Each row has a class, written as a number after it.
[  56  379 -529 -171 -223   16 -327 -222   91   -2 -258 -246 -107 -381
   22  129 -224  120 -519  379  -77 -195 -328  255   80   84  133  315
  -54  263  -77  450 -188  154  313  260  195  -88  191  347 -257  -99]
4
[ 270   85 -176   82 -366  -93 -152  -61  186 -180   11  -56  -25  113
  139  170  -18  174 -272    8  123  -73  -65  136 -113  176  -71  178
   10   24 -178  -45   14  211  -52  -76  181 -151   -7 -276 -128  111]
1
[  37  235    4   64  299   -5   27  -58 -205  -30 -134  206   13  -39
    0  178  271  121  -72  -89 -201  -54   87  -75   64  -86  -19  195
 -146   95 -157   30 -116   33  -97  173  -75 -115  109   -5  183  152]
5
[  92 -188 -102   50 -271   90  110  167  -36  109  -63 -196 -198   71
 -178  -38  -34  -90   97  -97  127   18   10  223  140  195   12  -57
 -114  -17   81   70  -57  168   26 -224  198   30 -116   26  -63  128]
4
[  76  -82  162   82 -308   38  -17  330  163  -46    3   20  -84  -71
  -74  -71  160  -78   90 -194   46    2   47  -23  -24  218  -64 -132
  -92  -40 -116  143  -38  402 -264  -58   93  112  -56  -34   90  171]
5
[  90  244 -130   33 -150 -310 -132   60 -220 -175 -390 -114  -24   39
 -133   79 -628  102 -309  146   60 -157  -92  296 -549  158  402   28
  -14  321  109  213    8  330   25 -219  424   24  -32  576  -38  -86]
8
[ -91  -87 -178  -65  -30 -126   19   -5  330 -159  -28 -149 -212  -22
   54  -83  -78  -12  -27  -82  -16 -133 -214  181  -47   31  -84  -11
   52  273 -184   -7 -144  380   13   32   77  117  -97  263  121   43]
4
[  -7   74 -205  232  -74  279   92 -234 -206  286  -46   30 -225    4
 -129    0  144   86  -24  201  101  -36  189   -7  270  -70  136 -101
 -131   54  238 -117  -22 -458  -27 -287   39 -233 -127  -74 -312 -200]
2
[  55   33 -137  370 -235  161 -259 -205  -78  224 -342 -171 -224   39
 -162 -200 -212  133 -687  -43 -259  108 -255  -17  112 -138  147  156
  -13  -69   95 -328  167  -54  -15  208   36  -76   74  224 -228   84]
3
[ -27  155  278  -26  -51   14  312  -10 -130  -41 -220  217  -23  129
 -179  244   -1  330  209 -278 -190 -243  107  141  265  214 -238   22
 -209  -96 -141  204 -133  -85 -304   57   42  -14  138   54   57  -17]
10
[ 104   68  -69  187   48  201 -110 -206 -165  224 -279   35  -37 -176
 -205  -97 -149  274 -262  259   42  208   59  -86    3  -98  389  -68
 -126 -315  -65  141 -186 -102  459  115 -207  -44   37   51  -63  163]
8
[  45  192   -4   83 -401 -318 -110 -137 -169  197  398 -227  -35 -467
 -276 -548  -76  426 -533  537   86    5  165  -98   28 -314  116   99
 -191   28  180   78    6   21 -165 -197  281 -134   62  -19 -161  142]
10
[ -36  295 -322  147 -152   -3  -36   79  445   60  180 -299  -55  -93
 -141 -485 -200 -103 -324  224  297  355   89  224 -344   75   14  293
  133 -194  -24  178  -55   44  104 -243  226 -166 -135 -142   12  233]
2
[-136  146 -372  422  362   26   80 -319  130  -43 -303  314  -78 -693
  367  227  296 -229   28  169  163  234  521 -129  117 -100  169  331
 -487  206 -115  -85  -55 -180  -44   39  273 -471 -193  -13 -185  351]
4
[  23  228  102   12  156 -275  224   33 -101  -89 -333   20   20   19
  -83  153 -113  212  203 -187 -204  -89  -36   73   80   98 -183  170
 -137   12 -107  164  -97 -158 -111   -5   68   88   -2  206  118  274]
10
[  74   93 -224   87  144  -12   31 -147  408  134 -365   93 -168   61
   48  265 -224  -98 -118  -96 -263 -122 -483  503  429  187   28  174
  212  229  -12  134 -164   97  111  161 -156   13  -33  113 -132  332]
0
[ -20  176   82  -18  193   66  192   11  118  -51 -181  215 -110  196
   64  164  112   37  195 -262 -150 -188  -12   96   51  263 -283  149
  -40   98 -121   39 -141   69 -168   -5   59   28  -89  -67  -22  225]
7
[-256  190 -213  -32 -165 -141  387   26 -290   31  180  362   28 -214
 -526 -126 -198  519 -222 -110 -270  147  393  459 -174   89  308  -34
   50  250 -125   30 -162  138 -282   55 -174   47  203  366  332 -320]
8
[ -57  236   25  -49   62 -172  117  -22   -2 -294  -42  186   59  -24
   65  149   94   98  -20  -86  -97  -69  149 -129 -132  -18 -124   32
  -55   10 -250   55  -39  144 -112  250  137   60   60   -6  247   -9]
6
[ 191  -64 -240  194  276  493  -33 -167  265  380  280   20 -224 -120
  170  -47  293 -111 -388  210  -19  163 -125   46  481  101 -156  486
  110   85 -167  121 -451  163  197  -30 -160 -331   97 -372  -86  464]
9
[   9  108  168  -38  222 -115   75    4 -219 -135 -176    2    1  142
 -162  221  -62  161   97 -269 -164 -190   70  268  -74  196  -95  -16
 -196   -7   24   24   70  163 -467  -72  -45   47  133  352   89  -87]
3
[  98  351 -350 -190 -283   67 -164   31  -35   97  -12  117 -159 -473
 -485 -227 -223  252 -232  269   75 -158  125  603   -1  358  170   94
   59  388  308  244 -395  155  215 -469  -62 -200  -32  434 -294  221]
1
[ -63 -122   -8 -116 -327   95  -72  230  255   56   -5 -272 -180   55
  114  -81  -90 -142  -86  -53   64   20 -149   83   -9  233  -31  -97
  213   -1 -159  120  -69  344   65  -78  243  109  -63   80  177  119]
6
[-192  156  -27  173 -183 -119  395 -115 -136  -54  101  135 -156  -97
 -388 -287   31  -38 -153 -301  -62 -134  196  457   83  -72   87 -137
 -241  290  200  -50   90 -194 -452  -35   92    1  156  272   79  -66]
2
[ 129  315 -278  325  -38  180 -232  230 -272  -80 -324 -181 -141  -56
 -586 -222  -73  806 -558 -129 -266  -28 -280  446  440  117  227  165
 -212 -172  -85  128   33 -101  -42  181    5   -2  -55   93 -127   47]
9
[-125  366 -307 -134  338 -320 -337 -216   79  349 -237  165 -135 -166
  109   80 -106  151 -611  258 -191 -132 -561  224  186  149  267   31
  501  490 -177  270   90  -42   29  347  146  109  182  255  112   48]
9
[ -31  142   68    2 -234 -127  -77  -71 -104  246  352  185  205 -176
 -232 -351  166  282 -248  227    4  174  -32  -54   97 -107   73 -190
   52 -181  -57  -78  267 -140  -88  142  130  -70  298   17  228   89]
4
[ -35 -146 -110   -9  -33  158  -27  139   -1   62  -15 -241  -22   -3
  -39 -174  -54  148 -250  -65   82   46  -65   57   48  120   -7   11
 -228  -93 -180  167  -72  236  -41  -43  260   31   67   51  -53 -112]
7
[ 231  518 -402   28 -204 -211  297  -21 -239  318   34  647   -4 -567
 -237  280  174 -200 -366 -283 -150  255  326  409  -96  197  -74  197
  -58   26   98   56  100   80 -321  196 -258 -158  195  -58   43  227]
5
[ 105 -164   50 -118 -246  -83   -4  128   40  307  -91 -270  -76  -75
 -117   -9 -176   -5  -70  -37  109  -43 -236  247  126  157   47 -250
   36   29   84   92  -58   46  101 -159   60   68 -124   97 -153  100]
4
[ -11  -64 -594  294 -311 -580 -135  107  308  216  123 -899 -284  311
  -46 -115 -338  127 -227  191  -64  152 -361  312  189 -193  147  331
  433  193   61 -321 -140 -290  -62 -174 -100 -125 -136   24  -39  -54]
4
[ -85  141  -61  -83  308 -244   99 -156 -300 -173  -39  202   -2   80
  -97  155  139  149  -29 -290 -285 -188    0   91  173   97 -127   36
 -249  116 -151   52   40  130 -311  193  114  116  130  143  195   39]
4
[ 178 -218  171 -213 -178  165   12  233  259   72   55   61   36   72
  -79 -208  -18 -158  -95 -146  102  -83 -220  238  -59  220   25 -257
  150 -140  -41  -31  134  355 -112 -166  191  222  -44  167   97  208]
2
[-129  172 -470  328  480 -127   -2  -38   80  362  -50  -17   78 -149
   67 -208  301  282   97  303 -118  591  133 -245  288 -150  217  386
  273   23 -298   14   -8  -58  259   11 -470   61   44 -411  487  370]
9
[ 248   68   -1 -187  187  360  199  167  271   34   52  328  136 -321
  -84  121  157 -141  304  237  221  273  345  -97 -448    8 -175 -189
   79 -293   80  232 -275   63  283   26 -314 -172 -232 -344  -56  255]
0
[  48   71 -193  301  367  141   81 -267 -114  336  115   71    1 -521
  123  -19  376 -303 -565 -175   83  234  291  165  165   34   81  256
 -355  389  -55  -38 -160  -42 -264 -109   46 -479  272   78   31  517]
2
[ 143  332   99 -128 -503  240  273  288 -198  199  221    5  -15 -461
 -408 -217   -5  228  164   28  204   49  712  520 -198  464   42  472
 -130  228  254  319 -226  126  -19 -502 -221 -107   79  116 -155   20]
9
[ 106  202 -522   44  224 -404   54 -133  514  -74  238 -378 -157   22
  233  -87 -224 -133 -353  232  401   84 -101  327 -458  119 -109  102
   79  213  -91  -24 -251  499 -122 -161  393 -282 -264  136   81  382]
6
[ 203  622   18  110  115  219  -73  -76  -81   64  169  -35   68 -442
   -3 -126  -39  100 -506  261  -20   57   56  368 -234  218  251   94
 -301  141  215  343  -49  127   18  134  193 -335   56  359 -123  372]
6
[ 155 -143 -118 -218 -440 -247 -331  158   67 -195 -179  212  167 -404
 -134  189  -60 -264 -308  -73 -229 -169 -317  274 -170  353  141 -412
  -51  272 -132  219   86  558 -547   38  319  249  220  507   28  253]
4
[ 384  166 -206   41  186  -10  103 -170 -180  377  293   95 -121  132
 -460 -112  157  -51 -712  110   96   27  104  780  123  -84   64  -43
  -61   82  419 -284   50 -125 -135 -641 -147 -191  -74  -24 -386 -102]
1
[  69  -52 -669   88   29 -113   35   79 -306  155   19   37  -65 -206
 -124  -49    8  180 -343  353  -65  162  -27  388   54   84  572 -366
 -103  233  198  128 -100  142 -204 -150  135 -227  190  525    9  103]
8
[ -86  585 -145 -270 -217  -37 -245  -46 -108   14 -178  360  168 -786
  -97  192  172   98 -142  132   41  -30  338  233 -551  219 -184  102
 -180  109  130  270  226    7 -254  161   33 -253  195  -14 -174  130]
7
[ -10   70   95  137 -120 -212   66  -30  -19 -164  -42    3    8  181
  124  462   10   48  112 -219 -205 -166  128 -120  112   62  -27   60
  -89   80 -172  -38   22  106 -425  256  -60   50  113   22  186 -328]
5
[ 151 -150 -292  -30 -247   33   23 -126 -124  100   84  101   -1 -278
 -215  115 -169   50 -423 -119  301  141   -5  161 -569  196 -231 -341
 -211   93  222   87   12  434  -21  346  128 -178    9 -164 -318   -7]
8
[-131  281  179  -37 -488  236  -81  177   55  183  -83  -88  -23 -247
 -234  111 -104  405   46  250 -375   19   17  461  -18  323    2  117
  114  266  330  340  -41 -124   47   31 -277  -60  106  155 -311  -76]
8
[ 152  353  243   19 -346 -414  -72   41  110   12 -197  -57  -43 -188
 -407   65 -407  293 -472  360 -157  -53  -93  306  -87 -133  123 -114
  224   74   73   -9   97  166  201  -97   49  301 -136  338   25  -58]
6
[ 172  115  162 -129 -386  160   25  376  132 -184  274  139 -173 -190
 -248 -188    2 -272 -327  -12   38 -245  231  423  -11  235   23   79
   73  175  190  155 -205  458 -215 -411  264 -100  -66   96  -63  150]
9
[  -4   92  -45 -258 -147 -120 -238  -14  308  -80  655   46  132 -328
  118 -436  -95 -258 -392  172  108   35 -187 -115 -481   19 -253 -144
  191  -72  121  299  168  151 -321  343  144  -13  289   31   43  131]
10
[-130  352 -497   55   26 -562 -172  165  207   15    6    6 -543 -347
   20   46  458 -167   79  157 -163   82   69  434  369  -98  277  330
  383  -45   14   43   -6 -638  -25  -44 -198  -34 -254 -321  -84  398]
4
[ 420   71 -308  106    8   53 -483  -12  254 -327  690   48  127   24
   37 -316  103   98 -388  376  305  159 -198 -181 -282  220  164  -37
  132 -404 -255  -96  205  582 -167 -119  566    0 -175 -100   74  289]
3
[ 370  -77 -490  102   26  266  -96 -248  149  214   -4   19  196 -223
  231  158 -139  -56 -540  174  304  119  -19   63   18  283  186  -93
 -174 -147  -15  -32   36  206 -254  270  196 -371  119  100 -145  276]
9
[ 254   11  -17  -92 -305  365  228  140 -224 -212   43  347  151 -218
  -14   55  -49   84  301  165  131   89  301  123 -463   40   65 -393
 -240 -457  368  160  300 -309   12  -33 -245  -11   -5 -107 -254  -10]
7
[ 169  179  221  135  -85    0  234   67   75  257 -141  114  -66   -6
   35  236  139  -27 -104 -117  -65  -44   57  -63  112   -9 -159  116
  101  130 -180  -83 -286  -73 -106   19  -82 -152   98  -24   64  128]
6
[ -71  285 -317  373 -438 -418  161  -90  557   -2    5 -468 -191 -466
   43 -228  131   54 -421  530  127  293  379   17  120 -238  -51  425
  -52  602  113  160 -311   51  203  -41  261 -315  -40 -220 -169  588]
0
[  -8 -160  -57 -153  -25   31    7  151  133   -9  -29  -86  -27   35
  -60 -102  -58  -85  -84 -126  179    7 -137  199 -149  181 -132 -244
  -14  -54  -90  124  -23  147   -7 -188  172  120  -31   55  -10   60]
7
[ 220   65 -137 -109  -66 -143 -265  -85   71  578 -132 -202 -135 -638
 -243  -65   61 -327 -516  243  222 -142   -8  220  280   59   82   12
  -79  462  238  109 -332  185   25 -295  140 -183  126  403 -251  328]
1
[ 134 -125 -487   59  387  229 -267 -387  282  133  -85   85  -72   26
  222  172  -53   48 -189  233    7  -18 -444   32   13  108  101 -366
   90  -51  -59 -161  195   44 -112  350 -113  100  -34  297  -59   55]
7
[ -78   55   70   72    3 -168  143   26  -55 -113 -251  -41  -80  456
  -94  182  -54  314  172 -216 -219  -50  107  -49  -25  111  -62  138
  -68 -146 -264   81  -54   57 -331  234   55   80   83  -61  177 -142]
0
[-140   75 -817    5  473 -247  -64 -182  -75  274 -399  277 -458 -283
  -95  244 -175  218 -198   91 -261  -35 -603  542  108   64  119 -184
  273  353  -34   84   23 -112  -67  171 -114  129 -163  269  -39  157]
7
[ 126   83  205  140  -38  136  160  -19 -113  144 -176   17  129  127
  -96  128   65   86  145 -150  -22  -49  255  -36  145   62  -18  120
 -199  -50   67 -102  -86 -227 -193  -39 -181 -111   58   46  -59   79]
5
[ 165 -167 -400  262  134  136 -164 -169  299  378   10 -315 -210  222
  -69  233 -119   52 -288  389   76  207  -97  218  126  -31   87  -99
  344 -104   54  -14  -19 -126 -152  168 -488 -133  213  -16   70   -8]
4
[ 155 -248 -196  142   96  322  -92 -346   24  332   55  250 -207 -356
 -384   12  317  121  -28  332    0   10  -10  -63  398 -294  251 -144
  127   98 -118 -446 -294 -118  290  -19 -277   -3  -31  269   93   72]
2
[ -44  486 -416  518  -25 -707   27  127 -133  328  309  212 -558 -507
 -323 -249  782  -42 -397  127 -334  420  399  221  572 -244  202  707
  218  310  -36   17 -207 -306  -65 -286 -322  -10   82 -491   24  526]
8
[  99  287  353  299 -281  319 -134  587  524 -181  346   61  -93  -60
 -466 -737  161   -2 -103  231   27    8  250 -273  211 -232  156   29
  345 -242  -74  -68 -309  137  152 -332  -85   59  -98   12  293  169]
7
[  28    0  -61   62    3  177 -186  123 -369  309 -189  -81 -266 -449
 -457 -221  -32  282 -574    8  -59  194  120  115  -44  -22  245  203
  -91 -192 -178   24  -59  -21  -19  150  243  -37 -127   49   96  238]
9
[ 342 -124 -274  138  -48   97 -271   83  114  492  -53  -42  -59 -296
  217  206  105 -191   94  252  105  296  -60 -155   56  402  152    0
   19   14    9  107 -165  303   97 -243    4 -140 -155  -93 -202  362]
1
[ 220  324 -157  -45 -817 -533   26  464  186  193  349 -117 -137 -868
  -64 -321   67 -128 -622   54   40  213 -214  289  -92   29   30 -376
  280  221  395  207  205  -39   63  128  161  -13 -154 -165 -125  746]
8
[ -53   22 -291  533 -378 -525  390   88 -138  267  -65   46 -425 -610
 -403 -257  202  150 -667  223  -52  377  501  346  414 -407  248    7
 -130  495   85 -153  -47 -154  -66 -633  -11   38  -32  -17  -48  275]
7
[  72  135 -356  -75  175   29 -467   17 -336  143 -271  161 -345 -161
 -531  -61  123  138 -624 -177 -166 -211 -421  598 -115   89  239 -329
   21  107  355   84  373  -13 -351  554  -46  181  -36  182 -294   59]
5
[  95  160   60   17  187 -179  178  -66 -249 -157 -110  187   -5  134
   50  341  -38  336  -53 -208 -225 -143  141   -6   -6   46  -40  203
 -156   36 -179   65  -19  239 -169  150  -20   43   50  -48   90 -183]
10
[ 319  130   86  152 -150 -161   54    6  139  219  290 -270 -215 -283
  -21 -272 -106  198 -147  357  101 -127 -199 -110   23 -301   14  -26
   -3 -209   18 -180  -48 -221 -226 -341  154  -58 -430   -7 -108  278]
2
[ -11 -254 -154  -55 -130  199   50    7  169  -85 -279 -163  -65  232
  -61  136 -279  -35  136 -220  119 -127 -261  322 -105  398   28 -308
  -73   30    1  178  -84  206  -54  102  178  128  -99  220 -109   20]
8
[  38  -77    9  -60  348    2  153  -79 -105  -10    9  235   63  299
   98  191   48  -19   18 -145 -101 -169  -19  -92  119   47  -79 -155
  -89 -142 -145  -79   45   52 -388   73   87   68  135   63  170  -91]
7
[ 132 -114  -42   63  -71  242  130   66  -54  227 -176 -112  -98  210
 -203  -94 -151 -231 -133  -49  126  -27    4  290  154  190   65    5
   12  152  185   79  -87  114   24 -335   97  115   55  226  -96  117]
6
[ -52 -104  164 -136 -200   48   51  148  -32 -116  237  -14  167  -26
 -185 -275  121  -24  -24 -144  -24   99  125  114  -38  104  -31 -120
 -130 -222  -31  -82  222  255 -276 -223  247  150   60  125  140  -13]
3
[ 572 -100 -396  201  808  328 -138 -102 -487  240  200 -215   16  263
  128  150  -61   99 -708 -109  305   99  -15  129   25  250   87  228
 -398 -306   66 -131   78  130 -262 -126  263 -452   96  247 -143  117]
2
[ 199  268   61  168 -213  203  245  -93  -11  531 -169    3  104 -204
 -170  204 -177  -32 -124  319   27  244  238 -218 -155  -38  143   -1
   98   84   78  321 -368 -132  319   85 -233  -83    7 -445 -135   74]
7
[  66  431 -521  -11  377 -301  -64 -123 -175  282 -114  429   48 -295
   11  318  156  -96 -239 -208 -252  191 -236  236  100  192   85   -2
   20  -50   88  165   92 -208  -87  483 -239  -74  -53 -235 -195  166]
5
[ -75  442 -160  -91 -493 -126 -242   74    3  -33 -202 -136 -334 -281
 -445 -150 -114  276 -319  182 -182 -196    7  262 -136   74  239  113
  188  386   63  294  -40  273   73  165   41  310  -86  257   18  -57]
5
[  50  330 -178 -234 -402 -607 -140  110  309 -196  414  156  112 -619
  -81   52  -20  -42  117  326   80  -94  -51  303   43  -84   43  -78
  516  155  125  -44  183 -502  -22 -161  -50   63   -6  238  105   60]
10
[ 146 -174   60   80 -220  135   63  173  159  -55  179 -158 -127  307
  -23  -35   52  -75   85 -112  144  -35   82  -13   30  121  -34  -69
    2  -61  -47  -62 -195  271  -42 -210  -31    3  -82    7   38 -101]
5
[ 115   85 -531  -86  239  171 -196 -163 -476   62  119  114  -14   22
 -411  -37  245   66 -217  -42 -185 -100  -87  566  195  328  183 -115
 -238  207  287  -36 -195   32 -166 -270   -3 -202  146  311 -183  358]
7
[-104  216 -121 -166 -161  199 -526  -83   56 -142 -494  152  -73 -376
 -173  103  -58  288 -366  212 -254  -34 -450 -152 -345 -295  -67  -93
  342  -70 -249  108  233  162  474  840 -133  242  158   24  288    1]
6
[  43  -41  -29  -81 -175 -161  115  -83  131  -63  -98 -188 -128  -16
   86  -42 -311  168  -95  -41  179 -127 -236  167 -161  186  -85 -145
 -146  -27 -142  240   -3  271  -69   44  428   50 -100  158   19  188]
10
[ 169  144   93  -28   32  112   15 -195  243  -29  129 -188   35  310
  137    6   47   38  -50   78   -1 -289 -248  205  198  -61 -151  218
   82  163   94 -198 -168 -544    1  -56    1 -319  146  306 -227   53]
0
[ -68   29 -664  263   18 -369 -211 -241  -26 -107 -221 -229 -141 -284
   35   30 -405  241 -851  150  -36  231  -91  147 -347  -30  -31  376
  -99  388 -131   60  137  270 -131  324  308  -43  247  246    7  193]
7
